Below is a small trained network, with its code and all its weights. Each question gives an input and a class and asks what happens when units are switched off, that is, made to give their printed mean instead of their output.

import numpy as np


def w(rows, s, z=0):
    codes = np.array(rows[::2]) - 128.0
    scale = np.full(codes.shape[1], s)
    scale[-1] = z or s
    return codes * scale


def f(y):
    return y / 2 * (1 + np.tanh(0.7978845608 * (y + 0.044715 * y**3)))


def log_softmax(a):
    a = a - a.max(-1, keepdims=True)
    return a - np.log(np.exp(a).sum(-1, keepdims=True))


def net(x, mask):
    res = np.array(x, float).reshape(1, 5) / 4 @ E
    y = f(res @ A[0][:, :-1].T + A[0][:, -1])
    res = res + np.where(mask, y, B[0][:, -1]) @ B[0][:, :-1]
    return log_softmax(res[-1] @ U[:, :-1].T + U[:, -1])


A, B = {}, {}
E = w([
[249,162,107,99,211,136,65,85],'x0',
[128,128,129,127,128,128,128,128],'x1',
[126,87,218,87,73,230,71,34],'x2',
[127,109,74,115,112,152,120,122],'x3',
[69,55,185,34,228,139,143,157],'x4',
],0.011)
A[0] = w([
[139,124,97,133,142,135,133,130,146],'neuron 0',
[8,69,184,76,112,170,124,133,124],'neuron 1',
[135,132,107,119,124,142,124,140,147],'neuron 2',
[78,132,112,159,101,113,148,135,127],'neuron 3',
[90,82,127,56,234,133,134,157,132],'neuron 4',
[44,127,116,160,44,109,159,167,101],'neuron 5',
[173,114,191,114,60,198,98,65,91],'neuron 6',
[147,145,124,142,135,124,137,134,126],'neuron 7',
[122,128,123,127,162,128,108,119,114],'neuron 8',
[143,152,116,99,141,157,148,107,104],'neuron 9',
[128,138,116,113,121,127,115,140,161],'neuron 10',
[69,127,131,125,135,130,140,109,107],'neuron 11',
[87,93,124,62,222,128,133,146,166],'neuron 12',
[68,114,118,159,110,93,131,115,145],'neuron 13',
[115,136,133,123,97,110,125,143,99],'neuron 14',
[17,125,134,159,38,107,146,170,162],'neuron 15',
[229,128,129,96,200,154,111,97,215],'neuron 16',
[202,147,73,153,143,85,125,155,146],'neuron 17',
[79,135,145,90,113,162,128,139,108],'neuron 18',
[54,87,165,105,105,164,150,111,109],'neuron 19',
[86,120,163,90,136,137,106,90,116],'neuron 20',
[169,125,196,108,68,194,101,69,7],'neuron 21',
[165,128,141,117,121,136,120,157,100],'neuron 22',
[151,131,127,143,124,108,114,130,111],'neuron 23',
[81,87,127,51,249,131,130,151,14],'neuron 24',
[189,121,125,131,196,147,109,91,41],'neuron 25',
[164,116,200,114,69,202,101,48,168],'neuron 26',
[182,104,141,117,136,135,149,138,114],'neuron 27',
[130,102,130,147,112,116,114,126,100],'neuron 28',
[91,105,151,130,91,142,124,142,101],'neuron 29',
[136,109,105,116,115,118,125,144,102],'neuron 30',
[188,135,132,92,157,132,104,121,53],'neuron 31',
[99,112,116,112,198,129,121,127,137],'neuron 32',
],0.016,0.015)
B[0] = w([
[139,142,138,130,124,119,126,111,145],'neuron 0',
[246,133,167,146,115,172,132,92,241],'neuron 1',
[127,128,161,145,153,113,139,134,138],'neuron 2',
[76,120,110,124,106,123,116,133,173],'neuron 3',
[37,149,131,98,144,124,135,175,241],'neuron 4',
[81,141,125,144,129,84,115,116,213],'neuron 5',
[36,135,80,119,145,86,112,164,217],'neuron 6',
[135,94,118,126,106,140,127,110,139],'neuron 7',
[114,122,106,115,110,140,115,126,139],'neuron 8',
[112,137,146,131,123,129,130,149,136],'neuron 9',
[132,127,151,133,132,110,132,125,144],'neuron 10',
[160,122,135,113,124,153,126,130,150],'neuron 11',
[73,128,121,101,108,191,138,161,239],'neuron 12',
[77,129,113,109,99,140,105,122,174],'neuron 13',
[126,111,87,106,134,148,138,130,135],'neuron 14',
[33,125,106,121,161,80,141,163,245],'neuron 15',
[174,111,116,179,135,65,124,71,243],'neuron 16',
[196,124,151,144,134,135,127,92,198],'neuron 17',
[176,118,149,121,138,146,131,137,161],'neuron 18',
[221,124,129,123,118,174,121,118,197],'neuron 19',
[177,123,139,129,132,170,148,123,173],'neuron 20',
[102,120,107,180,122,24,119,77,189],'neuron 21',
[124,123,111,131,107,147,137,136,128],'neuron 22',
[135,90,136,112,151,137,147,117,135],'neuron 23',
[93,124,90,179,138,5,115,89,213],'neuron 24',
[98,146,148,94,126,165,131,183,163],'neuron 25',
[65,138,146,81,123,184,144,181,250],'neuron 26',
[99,114,131,118,121,139,142,123,139],'neuron 27',
[118,142,138,130,139,133,154,139,127],'neuron 28',
[147,118,142,121,146,173,142,122,161],'neuron 29',
[121,135,163,122,131,114,151,135,127],'neuron 30',
[103,152,125,104,119,163,136,170,154],'neuron 31',
[90,119,116,111,102,140,106,142,181],'neuron 32',
],0.026,0.023)
U = w([
[118,108,76,157,128,56,111,95,253],'0',
[90,129,102,51,108,174,139,182,12],'1',
[254,89,157,127,103,206,140,74,123],'2',
],0.012,0.0035)

Each question gives the input, the list of numbers given to net, and the class t.
The units are the neurons (one row each of A and B). Each row of codes is followed by its name. A weight is (code - 128) times the scale printed after its matrix; where a second scale follows, it is the last column's (A, B and U).
mask holds one flag per neuron, in row order. A switched-off neuron (its flag False) gives its mean, the last column of its row in B, instead of its output. The means were averaged over made-up inputs and are rounded, as every weight is.
A unit's drop is (log p(t) with every unit on - log p(t) with that unit switched off) / (log p(t) with every unit on - log p(t) with every unit switched off).
most important unit: the unit with the biggest drop
top k neurons: the k neurons with the biggest drops, biggest first
drop when u is switched off: that unit's drop, to one decimal
input [3,5,6,-8,0], class 0: most important unit -> neuron 21
input [8,8,5,6,0], class 0: top 2 neurons -> [neuron 16; neuron 21]
input [0,-5,5,4,8], class 2: top 2 neurons -> [neuron 1; neuron 19]
input [-8,1,0,7,-2], class 0: top 2 neurons -> [neuron 26; neuron 5]
input [-7,-7,1,6,2], class 2: top 2 neurons -> [neuron 1; neuron 19]
input [3,3,-4,-6,6], class 0: top 2 neurons -> [neuron 24; neuron 26]
input [5,-5,-1,-4,8], class 0: top 2 neurons -> [neuron 24; neuron 16]
input [6,2,-2,-7,5], class 0: top 3 neurons -> [neuron 16; neuron 24; neuron 26]
input [6,-1,0,-5,4], class 0: top 3 neurons -> [neuron 16; neuron 24; neuron 26]
input [3,3,0,4,-8], class 2: top 2 neurons -> [neuron 15; neuron 24]
input [2,8,-4,-3,7], class 0: top 2 neurons -> [neuron 24; neuron 26]
input [4,-4,-2,4,8], class 0: top 3 neurons -> [neuron 24; neuron 16; neuron 26]
input [5,-4,0,5,8], class 0: top 3 neurons -> [neuron 24; neuron 16; neuron 26]
input [-2,-6,0,6,-1], class 0: most important unit -> neuron 26
input [1,-4,-4,0,-5], class 2: drop when neuron 17 is switched off -> 0.1
input [3,-7,-3,8,3], class 0: drop when neuron 26 is switched off -> 2.2
input [-7,2,4,-6,3], class 2: drop when neuron 1 is switched off -> 1.0
input [-8,7,3,-2,3], class 2: drop when neuron 1 is switched off -> 1.0
